Here is a tiny trained network, its code and every weight. The questions are about switching its units off for an input and a class, where a switched-off unit gives its printed mean instead of its output.

import numpy as np


def w(rows, s, z=0):
    codes = np.array(rows[::2]) - 128.0
    scale = np.full(codes.shape[1], s)
    scale[-1] = z or s
    return codes * scale


def f(y):
    return np.maximum(y, 0)


def log_softmax(a):
    a = a - a.max(-1, keepdims=True)
    return a - np.log(np.exp(a).sum(-1, keepdims=True))


def net(x, mask):
    res = np.array(x, float).reshape(1, 7) / 4 @ E
    y = f(res @ A[0][:, :-1].T + A[0][:, -1])
    res = res + np.where(mask, y, B[0][:, -1]) @ B[0][:, :-1]
    return log_softmax(res[-1] @ U[:, :-1].T + U[:, -1])


A, B = {}, {}
E = w([
[96,120,77],'x0',
[99,202,139],'x1',
[154,55,109],'x2',
[109,124,99],'x3',
[156,136,173],'x4',
[2,26,172],'x5',
[122,127,121],'x6',
],0.0089)
A[0] = w([
[70,131,108,211],'N1',
[85,141,195,245],'N2',
[202,101,119,193],'N3',
[143,201,155,255],'N4',
[163,129,164,137],'N5',
[187,122,80,226],'N6',
[55,103,143,121],'N7',
[108,198,128,247],'N8',
[165,120,150,218],'N9',
[137,124,110,168],'N10',
[135,4,142,100],'N11',
[139,174,85,111],'N12',
[130,5,123,121],'N13',
[131,158,166,132],'N14',
[104,59,61,86],'N15',
[171,111,103,97],'N16',
[78,110,94,139],'N17',
[161,154,171,127],'N18',
[97,74,161,175],'N19',
[138,103,155,83],'N20',
[94,135,121,90],'N21',
[95,113,117,91],'N22',
[223,72,77,104],'N23',
],0.013,0.0035)
B[0] = w([
[139,27,89,207],'N1',
[9,29,32,223],'N2',
[84,31,93,222],'N3',
[161,112,48,254],'N4',
[76,174,37,172],'N5',
[132,48,18,239],'N6',
[46,147,140,221],'N7',
[221,104,11,234],'N8',
[54,56,114,191],'N9',
[70,79,96,158],'N10',
[166,203,227,246],'N11',
[218,221,105,200],'N12',
[151,212,253,251],'N13',
[99,144,60,170],'N14',
[141,161,246,209],'N15',
[10,12,61,172],'N16',
[161,118,103,193],'N17',
[157,158,38,186],'N18',
[24,183,209,221],'N19',
[177,205,162,148],'N20',
[100,138,83,153],'N21',
[172,96,162,163],'N22',
[84,22,131,233],'N23',
],0.005,0.0074)
U = w([
[198,98,88,201],'0',
[86,65,102,178],'1',
[59,161,147,174],'2',
[146,165,195,4],'3',
[172,251,103,43],'4',
],0.013,0.0034)

Each question gives the input, the list of numbers given to net, and the class t.
The units are the neurons (one row each of A and B). Each row of codes is followed by its name. A weight is (code - 128) times the scale printed after its matrix; where a second scale follows, it is the last column's (A, B and U).
mask holds one flag per neuron, in row order. A switched-off neuron (its flag False) gives its mean, the last column of its row in B, instead of its output. The means were averaged over made-up inputs and are rounded, as every weight is.
A unit's drop is (log p(t) with every unit on - log p(t) with that unit switched off) / (log p(t) with every unit on - log p(t) with every unit switched off).
The circuit of an input: a set's keep is (log p(t) with only the set's units on - log p(t) with every unit switched off) / (log p(t) with every unit on - log p(t) with every unit switched off). Starting from the 12 units with the biggest drops (on a tie, the unit counted first), units are removed one at a time, each time the one whose removal leaves the highest keep (on an exact tie, the one counted first), for as long as the keep stays at least 0.8.
units of the circuit, in order: the units of the circuit, biggest drop first
k most important neurons: the k neurons with the biggest drops, biggest first
drop of u: that unit's drop, to one decimal
input [-7,5,-7,3,7,8,-8], class 1: units of the circuit, in order => N2
input [7,-3,8,-4,-8,-5,-2], class 1: units of the circuit, in order => N23, N16
input [-8,-6,2,7,8,3,-6], class 3: units of the circuit, in order => N11, N13
input [-2,-2,-8,2,3,-6,-3], class 0: units of the circuit, in order => N13, N8
input [-6,4,-7,-4,-2,2,-4], class 1: units of the circuit, in order => N2, N13
input [-5,-1,4,0,-8,-6,6], class 1: 3 most important neurons => N23, N16, N3
input [7,-6,-7,5,-4,3,6], class 2: 2 most important neurons => N15, N6
input [-2,6,-5,-7,6,5,-6], class 1: 2 most important neurons => N2, N13
input [3,-7,3,4,-7,-5,-2], class 1: units of the circuit, in order => N23, N16
input [-8,-2,3,3,6,7,3], class 3: 2 most important neurons => N11, N13
input [-7,-8,3,7,5,1,1], class 3: drop of N13 => 0.3
input [2,8,-8,-6,-8,4,-7], class 1: drop of N4 => 0.0
input [2,7,-5,-7,1,6,1], class 1: drop of N13 => 0.2
input [0,0,3,-1,-7,7,-2], class 3: drop of N15 => 0.1
input [6,8,-8,-5,-8,4,1], class 1: most important neuron => N1
